[-183   63   13 -151   10   42  184   91  314    6   84   89  -80   -1
  105  103  -65  -29  -40   68   33   97  -15   68   14 -144  -74  264
 -178   40   73   29 -219 -127  -12  126  288  -35  127] | nud
[-269  112 -252  297   48  156  -90   -8 -461  185  187 -216  239  -96
 -195  163  315  -69  -87  105 -155 -266 -110   71  -95   73 -249  202
 -274  193  -34  -63  -95 -115  -44   14 -371 -185  255] | mufa
[-145    6  113  -64   29    9  168   45  265   60  103   10    1   65
   25   42  -14  -67 -108   82  107  114   18  103  -16 -133  -68  210
 -199  -47   30   57 -198 -133  -71  114  259   48  103] | munu
[-166  253 -206  -16 -185 -178   -4  -55 -175  -67 -171  500   82   19
  224  234   80 -142   32   21  -90 -169 -198   69   10  -51 -214  -28
   77   54 -158 -275 -103  229   57  -87   75  -56   41] | raru
[-154   61   55  -31   36   34  190  104  195   34  110   61  -91    4
   70   77  -55  -49 -125   68   84   70  -26   56  -19 -112  -21  238
 -190  -71   53  160 -192  -75  -60   30  234   -3  188] | nud
[-158   12   81  -80   29   35  185  108  303   -8  104   41  -63    5
   10   90  -70  -26  -54  108    8   43  -42  104  -24 -159  -72  239
 -150  -43   43   90 -175 -119    0   68  282   27  145] | pok
[-239  -11 -170    4  -42  -26  203  -51 -239 -128   74  509 -399 -113
   19   -1 -168  201 -273  171 -171  -57 -453  239   53  -46 -194  127
  196   68  -76  -99 -158   55  137    8   87  -21  202] | pok
[-173    0  118  -55   23   42  185  120  266   56  133   29  -90  -23
   37   95  -42  -12 -118   77   29    6   -3  126   -3 -156  -82  252
 -198   37   74  145 -193 -158  -40   80  293   26  191] | bolin
[-175   16   92 -132  -16   19  174  123  266    1   89   46  -61  -16
   83   79 -141  -20 -104  122   68   95  -41   59  -10 -165  -80  214
 -240  -21   95  108 -182 -132  -76   65  321  -33  113] | bolin
[-248 -138   51   24 -305  -52  360  -37 -432  -34  -11  265 -152   89
  -62   61  -42  -28  -50   -3  178  -57  -55  303   67   11 -199   64
  -77   57 -353   49 -344  225  -87   88  -11 -171  220] | vuzu
[-126   66  -74 -268 -246   87  153  189  484 -111   37  365 -190   -4
   45  213 -459   27  -61  161 -180  141 -339  112    4 -293 -299 -111
   70  201 -239 -279 -318 -295  185  265  291 -332 -138] | dedo
[ 152  323  -17 -239  -64 -272  170 -165   48  237  164  596  -80  664
  265  178  214  -97 -559 -144    4  -13 -351  -21 -341 -158 -471  193
 -160 -161 -552 -537 -330 -136  232  126   29  374  118] | dedo
[ -51   31 -206   33 -238  -40  339  -41 -426  -52   42  315 -527  262
 -194  -30  342   29 -270  -62  136  137 -199   71 -341    6 -293 -129
 -148 -107 -388 -195 -315    3  -92  200  -96  191 -107] | bolin
[-197  -41  132   27   45   12  124  114  227   69  162   13   -9  -34
   17   78  -93  -16 -145   52   67   41  -25  124   -3 -122  -19  252
 -162  -18  115  170 -122  -74  -34   -6  272   62  152] | mufa
[-189  218   -1   17 -168  207  336 -172 -298  -52   -1  796 -482  237
   -9 -288   99  -66 -170  313  289  -60 -353  156  -82 -102 -379  203
  -61 -109 -311 -408  -83 -327 -206  171 -175   58   85] | raru
[-457   79  188  151   30  -21  286  -35 -297  -21  -64  529   62 -111
   -2 -124 -133   52 -338  183   41 -136 -525  330  170  123 -191  268
   45 -183 -174  159 -182  140 -143  -73  155    2  303] | raru
[ -89 -103   98  -98    0    7  176   32  242   72  139  -19  -70   -3
   38  109 -100  -24  -57   75   35  129   30   63   37 -130  -21  248
 -148   -4   61  115 -208 -176  -76   62  225    6   89] | vuzu
[ -38  280  511  335  -41  336  109   12 -313   -1 -113  214 -259   82
   93 -352   53  230 -594  230  242 -350 -175   21 -179 -288 -363  168
 -138   61   71 -314  241 -346 -101 -425  -77  424  168] | dedo
[-121 -313  160  296   31    3  -88  193 -322  365  127 -366  220   80
 -417  283   72 -183  140  323  347  143   32  158  110   25  205 -113
    2 -231 -133  169 -140  244  -61  176 -257    9 -103] | Zoze
[-448  310 -211  -45 -198  -37  265  341 -300 -186 -215  558 -143  -33
  -64  172  -72   11 -183  201  -70   41 -260   -7  141   13 -139  142
  -46   39 -510 -262 -196  228    5   -1  185   31   43] | redi
[-322  503 -169   45 -244 -176  228  161 -188 -134 -109  663  -11   43
  300  -20  -64 -139 -346   67 -236 -190  -54    7  115  204 -363  150
 -198  -13 -521 -288 -359  -96  -42   51  203 -150  298] | fak
[-194  -17  135  -80   46    3  152   75  190   14   92   57  -28   -5
   45   95  -52  -14  -82   48   53   20  -19  116  -24 -151  -48  232
 -157   -1   81   86 -168  -95   -8   46  259   80  152] | pok
[-248 -394  254   23 -274 -240  507 -213  -44  253  419 -213 -378  210
  -97   38  -59  -14  172  -59  312  277  198  331  -95 -179  -99  319
  -23 -199 -553 -355 -343 -168  150  447  143  390 -116] | munu
[-106   28   85  -34   31    8  127   95  194   52  107  -17  -58  -24
   34  105  -61  -53  -99   83   48   13   12   49   -9  -97  -55  247
 -212  -94   35  114 -177 -121 -104   40  242   14  156] | bolin
[ 136    2 -362   57 -123 -188  190  -53 -281   88 -165  474  -19   53
  140  169   77 -116 -223   -2  -16   44  -35  189   36  102 -236 -105
    5 -141 -323  178 -353  214 -104   52  -57 -440  215] | nud
[-211   69   61  -53   32   23  212   95  224    7   58  129  -34   -2
   53   65  -25  -39  -92   59   70   55  -70   77   14 -142  -99  249
 -218  -15   77   87 -217  -78  -57   24  280   -6  191] | munu
[-493  -82 -124  -63 -176  -14  213 -131 -640  179  227  664 -324  448
 -197   56  368 -112  -99  190  192  419 -348  119    0   20  -41  112
  131  226 -280 -401 -381  -18 -132  496 -291  368 -247] | Dizuv
[-197  123  229  142  -46  -61  189 -250 -327  -71 -226  562  355  186
 -291 -208  264 -134 -127  157  232 -198 -234  125  274 -134 -337  301
   69  -10 -227  -11  -59   43  -45  -16  169  181  359] | dedo
[  71  261 -366 -405 -216  185 -147  108 -657  -76   62  229  -46  103
  110   58  189  -30 -165  302  183  -43 -228  101  110 -195 -200  -59
 -262  121   87  -57 -370    6   -8  -91 -389 -374  217] | raru
[-304   74  -58   81 -201  250  240  716  102 -293  160  563  -33 -166
   20   -8 -691  136 -526  156  125  361  268  329  165  118   44  464
   -6  193 -179  -25  -81  245   19  115  473  188   22] | raru
[-120   15   94  -32    7   47  145   85  259   31  118   41  -55  -37
   74   54  -81   -9  -87   79    6   44  -31   74   27 -145  -73  250
 -174   -7   76  120 -156 -162  -57   57  247  -19  150] | raru
[-276   13   55  -91 -256  -20  454   49  -29 -178  -94  899 -102  -48
  171 -190 -238  120 -188  -45  104   56 -218  237   79 -100 -384  143
  -13   97  -64 -124  -24  123  -82  -87  397  -39  193] | munu
[   7   -2  -80   32   52 -170  -81 -470   20  212 -116  273  144  386
   87 -194  103  -96  -24   94   -5  222 -473  -48  238  -18 -333   -4
  179  -62 -604 -655 -131 -464   68  520 -265 -196 -305] | fak
[ -82 -324  652  -67   98  191  169   70 -491  261  328 -136   87 -291
 -103 -175 -578  400 -499   -6  124  -99  244  213  220  136  167  769
 -348   75  101  200  -64  151 -265 -315   73  121  312] | mufa
[-128   13   85  -95   44   37  154  111  269   54  124   12  -48   -5
  113   94  -61    5 -167   20    9   66   64   97    0 -115  -69  230
 -164    2   87  149 -204 -153  -59   24  253   -5  213] | munu
[-184  562 -426 -214 -295   12 -119  177 -286 -201 -242  386   21   98
   46  169  290 -131   26  147  133   43 -333   16  329   51 -205  -10
 -130  -67 -475 -148 -281  312  142  137    8 -233  109] | nud
[-197    8   82  -74  -20   42  163   67  253    7  107   52 -134   12
   45   53  -96    8 -114  101   67   87   12   44    6 -153  -63  243
 -190   -2   58   36 -170 -166  -33   73  272   13   99] | bolin
[-281  256 -336 -329 -116  -32   44   37   93   10   28  406   77  202
   70   86  286  -69   83  -80   29  318 -431  193  242  -81 -181   99
    2  208 -214 -355 -425  -14  158  592   87   11  -83] | Dizuv
[ -20 -132  150  162  -41  -13  249 -112 -600  -12   79  112 -306 -247
 -166  -42 -459   89 -463   70  208 -133  181 -242 -187    7   78  381
    1  -60  182 -141   81  -97 -440 -413    0  470   99] | Dov
[ -50  -53  286   -7 -342   33  -74 -154 -141  -62  464 -199  -34  297
 -132  -33  -16 -128 -380  187  174  -13  169  100   41  -66 -319  398
 -364 -139 -491 -439 -331 -273  -19   15  148  247   96] | Dov
[ -96  513 -292   25 -144  -72   48  -32 -337   45 -100  319 -152  -90
  341  -65  -61 -106  -68  243  -68  -40 -540  -17  202   13 -131 -198
 -238 -178 -447 -377 -282  -62  119   34 -180 -434   -4] | vuzu
[-296  622 -185  149 -448  115  126 -121 -165 -340 -138  825 -347  -45
  139 -124 -338 -248 -116  532  116 -507 -295 -141 -153 -140 -312  245
 -268  110  156 -426  -73 -185 -116 -357  -34 -200  139] | nud
[-292  375 -146 -204   41 -120  244  138  526 -103  -44  673  133   36
  778  110 -380   38   16 -308 -332 -116 -228  192  -70  -34 -163   99
  -55 -125 -126 -475 -122  -45  385   78   80 -259  525] | Zoze
[-120  -53  140  -89   26   67  135   70  205   -2  147   33  -82  -34
   46   40  -92   24 -157   53   37   63  -10  112  -16 -130  -63  216
 -142   10   96  135 -153 -149  -59   21  260   25  145] | nud
[-159   -7   98 -105    0   -8  166   78  198   27   76   63    8   12
   75  102  -43  -11  -99   17   46   45  -12  104   15 -144  -66  232
 -214   33   52   73 -195  -77  -27   24  260   24  140] | vuzu
[-454   33 -247    6 -313  -70  175  103 -126  -52   -6  511  -65 -109
  470  181 -180   47 -234   52 -193 -155 -202  237   66  -94  -78  -68
 -164  383   82  -57 -196  218  236 -393  -16 -350  228] | vuzu
[-142  -29   33  -97    0   21  135  114  244   50  100   51  -12   20
   82  156  -47  -57  -78   94   45   85    6   85    2 -150  -66  213
 -199   52  142  152 -213 -115  -90   36  235  -57  118] | vuzu
[-649  502 -252   54   11 -115  182 -105 -280 -102 -182  555  -31   21
  159   63  114  -66 -166  107   23  -55 -434   93  162   16 -159  156
 -162 -399 -346 -219 -229  375  -70   46  218 -274  424] | redi
[ -20   70  187 -113 -235 -115  186 -115 -373 -109 -332  301   17   75
  -71 -113 -198   48 -139  264  293 -213  -68   20  -60 -449 -232    1
 -345  206 -118 -482    9  142   34 -120  126  -52  -42] | munu
[ -24  199  220  -51 -166   66  453 -274 -113  -67 -250  370  -76 -109
  329 -105 -208  112 -102   30  139 -149  -33   57   46  -40 -479  365
 -311 -577 -399 -186   -1   55 -193 -368  233 -290  469] | vuzu
[-416 -160   19  -63 -374  -32  325  186 -116 -138  151  525 -234   65
  116   88 -328   59 -207   90 -305  219 -286  121  -58   85 -180   39
    1  276 -389 -229 -227  -38   -4   54   91   -6 -123] | fak
[-172  -28  142  -87   -6   33  176   77  316   58  152   61  -71   55
   62   75 -108   14 -139   30   28  133  -13   94   26 -155  -52  284
 -155   21   37   48 -210 -151   -7   95  276   44  141] | mufa
[ -40  419  374  436  -73    4  410 -117 -413   46  -49  310 -338  250
 -175 -217    3 -148 -139  254  302 -471 -369 -160  -40 -268 -120  417
 -271  -60 -370   17  -59  -63   40 -226 -137  221  439] | munu
[-414  245 -169  133  -86 -260  183 -263 -171  -13 -298  667  159  120
  231   53  -11 -104  -77    0  -13 -206 -846  168    9 -200 -331 -272
 -132  -31 -237 -244 -213  247  155   31  -17 -509  217] | vuzu
[-111    0  124  -45   32   46  123   98  232   41  109   33  -43   20
    1   99  -86  -32 -131  107   87   89    0   73    2 -162  -74  227
 -129  -42   74  106 -197 -155  -48   48  257   28  125] | mufa
[-477  315   52  -30  292  260 -367  440  281 -118  -97  182  161  -45
 -152  210    9  -30  447  149   -1 -529 -756   56  110 -363  -63  216
 -176  500  280 -429    5 -131  269   18 -165 -140  -61] | munu
[-548  102  -63  -85 -109  -92  -84   20 -208  188  113   24  462  -50
  281  247  184 -229   90   43  236 -107 -328  268  220 -214   95   20
 -280 -105   62 -162 -370   24  285 -267 -238  -63  221] | pok
[-172  218 -102 -214  -83 -110  204   16  281  214 -286  466  287  184
  298   42  455 -207  236   20   79  203  -88  233  338 -187 -117  199
 -253  135  -39  -87 -505 -123  -54  359   82 -231   85] | redi
[-163   26  114  -99   -8   52  169  105  277   42  118   88 -111   22
   81   47  -75   -2 -174   95   75   77    9   75   11 -162  -69  237
 -191   38  107   50 -189 -155  -44   44  299   72  115] | Zoze
[-285  271 -219  182   13 -182  120   27 -149   55 -386  500  446  114
  203  -84  461 -274  -35  -75   74   48  -99  119  277  175 -210  181
 -158   67 -195   11 -252  103 -303  135   53 -128   81] | munu
[  39  212 -253 -143 -211  -93  135 -310 -375   54  -94  331 -225  124
   71  -84  207  -34 -240  102   78   18 -266  -72   80   20  -90   -1
 -114 -167 -211 -287 -187   26  -62  -12 -229   23  159] | redi
[-106 -224  523  472 -172   -9   94   59 -611 -156  -16  115   47 -105
 -275 -235 -118  164 -359  -20  274 -491  124  145 -330   56 -307   13
  -39  183  178  -78  369  137 -121 -426   64  584   67] | Dov
[-223   52   44 -120   12   47  176  140  310  -14  110  148  -62  -44
  131   96  -92    6  -80   58   -4   78   -8  104   39 -150  -90  294
 -160   41  116   68 -198 -127  -33   92  340   -4  163] | raru
[-649  102 -178   96   -7  -54  138    4  -49 -155  -31  418  -70  -43
  -59  -79   15    0  145 -112 -129  124 -352  164  261  203 -100   -4
  303  129 -367 -362 -138  110   35  424  204  -26 -144] | Zoze
[-303  406 -562 -381 -560  247  340  207  354 -531 -105  490 -350 -127
  621   18 -239   24   19 -168  -77  120  236 -176  -43  -65 -331  187
 -281  489    3 -295   29 -108   93 -178  295 -251   81] | raru
[-426  440  -94  385  -52  139 -103  -36 -170    9   -7  422 -173  334
 -195 -101  151  -57 -391  483  298 -496 -487   69   35 -290 -365  344
 -357  195  153 -399 -205 -122   63   59 -180 -127  309] | vuzu
[ -67  358 -195  170 -205   66  -45  237 -326 -163 -205  220   80   67
  -61  -81  213  -45 -308  149   55 -128  -97  141  244  106 -243  -12
  -23   98 -219  213 -229  161  -84   21   11 -193  211] | bolin
[-129  -65  118  -58   31    1  152   90  294   74  128   15  -43  -20
   59  109 -102    8 -117   30   23   93    4  103    9 -127  -43  249
 -179   -2   93  161 -177  -99  -63   47  274    0  160] | munu
[-220   84   58  -46   46   -8  191   48  266   44   85   91  -42    2
   84   46  -51  -40 -107   52   75   57  -72   80   16 -132  -57  246
 -198  -95   36   82 -208 -137  -49   57  284  -18  197] | Dov
[-142    1   67 -105   70   29  147   89  316   61  106   25  -57   13
   94  111  -58   -5 -108   38   32   86   -5  105  -25 -114  -72  214
 -159  -29   80  105 -195 -137  -38  117  272  -12  126] | bolin
[ -66  532  247 -337 -104  230  -59 -149  271  356  448 -124  -61  400
  118  -40  -92 -171 -233  390  -29   37 -628  -55 -182 -343 -189  170
 -484   82 -375 -561 -337 -700   82  394 -173  -52 -253] | Dizuv
[-749  383   10  107   45  -45  341  148  146  146   11  739  209  425
  102  -29  298   56 -520 -121  201  -42 -852  402 -148 -109 -318  312
 -216  -17 -144 -490 -299  133  332  184   20  476  256] | mufa
[  21  384 -115 -242   56  164 -504  204  357  -21   87   79  418 -127
  152  102 -422 -167  295  430 -266 -316 -198  -31  122 -186   39 -161
 -116   26  136 -247   57 -348  247  -48 -220 -730   14] | nud
[ -98  159  147  148  -27   22  205 -370   59  -10 -188  116  117 -119
  189 -503 -441  130 -559  396  104 -230 -117  187   63 -151 -249  127
 -176 -372 -149  -10  124 -300  -56 -335   96 -437  261] | munu
[-524   57  114   42  -32 -130  284  -84 -458   95    5  754 -176   40
  107  205   -7    4 -284   42    1   13 -176  132  262   55 -160  527
  108   97 -294 -369 -332  121 -201   82  215  314  254] | vuzu
[-174   38   91  -68   18    3  170  102  253   -3   64  113   -8  -14
   52   62  -94  -55  -80   80   79   54  -29   65   49 -154  -64  225
 -200   35   40   61 -204 -125  -15   46  318   -6  135] | Dov
[-381 -256  153  -18 -287   81  380  -78 -526   43   18  568  111  144
 -150 -106  394   24 -364    7  139  177 -303  367  170   -5 -226  203
   17  200 -225  235 -172  119 -250 -141   -7  288  199] | bolin
[-216 -267  122    8 -217  -74  254   -1 -129   44  156  145  -25   45
   53   13   37  142 -166 -248 -107   56  -12  377  115   61  -25   60
  167  165 -197   86 -193  137  114   96   14  188  257] | Dizuv
[-371   26  -32  305   63 -100  152   69 -387  126  104  455   97  146
 -515 -184  151 -161 -187  216  228  154 -341   33  213  -12   33  306
 -146   36 -239 -310 -284 -107 -108  413  -46  336  -79] | Zoze
[-366   38  -43  287 -201 -110  195  -89 -873 -147 -167  486   47  -77
 -183   46 -169  -54 -344  250  198  -52 -316   21   65  108  -89   66
  124 -136  -90  -79 -172  427 -229 -362  -42  127   71] | vuzu
[ 204 -173   13  195 -218   75 -165 -144 -368   22  107  -53   36   70
 -118  -99   90   55 -740  268  -85 -334   84  292 -391  190 -244 -214
  -29  151  -17  144  188  -15  -33 -390 -277  157  -69] | pok
[-196  292 -475 -110 -195   69   90  260  -72  -34 -192  560  -61  210
  102   38  360  -12  -12   14   51  149 -377   77  123 -109 -156 -120
  -81  249  -80   44 -244   45  155  133 -228 -256   54] | Zoze
[-297  126  -30  -92 -150 -187  407 -354 -617  152 -139  630 -118  163
   48  -44  320 -254  231  244  283  258 -527   19  324 -192 -147  251
 -167 -253 -541 -355 -353   24 -233  155  -36  -16   11] | vuzu
[ 143  240  262  145  -20  113    4  113   53  222  243  329 -112  277
   54  200 -142  -10 -277  162  -44    5 -166  134  -35  -59  -69  445
 -113  -34 -334 -540 -251    9  159  185  -73  319  140] | Dov
[-449  458 -120  -14 -189  318  250  180 -725  -94 -106  530 -235   54
  -57 -270  252  190 -450  400  152   96 -487    5  -96  -91 -320   12
 -279  -29  -80 -172 -100 -200 -166 -130 -284   40  126] | munu
[  75   11 -314 -113 -300  -28   93   88 -128 -168  118   -4  -70  122
  -54  350 -128  -18 -368  102 -214  -66  181  202 -148   88 -331   -8
  -40  -66 -474  259 -419  288  143 -130  147 -444  225] | fak
[-502  345  276 -118 -257  203  483  204  372 -144  -28  138 -276  260
   97 -215 -108  -42 -200  165  400 -242  432   79 -160 -120  -76  752
 -377  571  204 -433 -102 -261  -26  157  251  680   97] | munu
[-182   52   59  -91  -13   59  149   78  231   56  167   45 -104  -11
   52  103  -79  -29  -99   99    3   61  -75   69   12 -116  -47  226
 -186   -7   11    1 -245 -174   10   86  200   31  102] | Dizuv
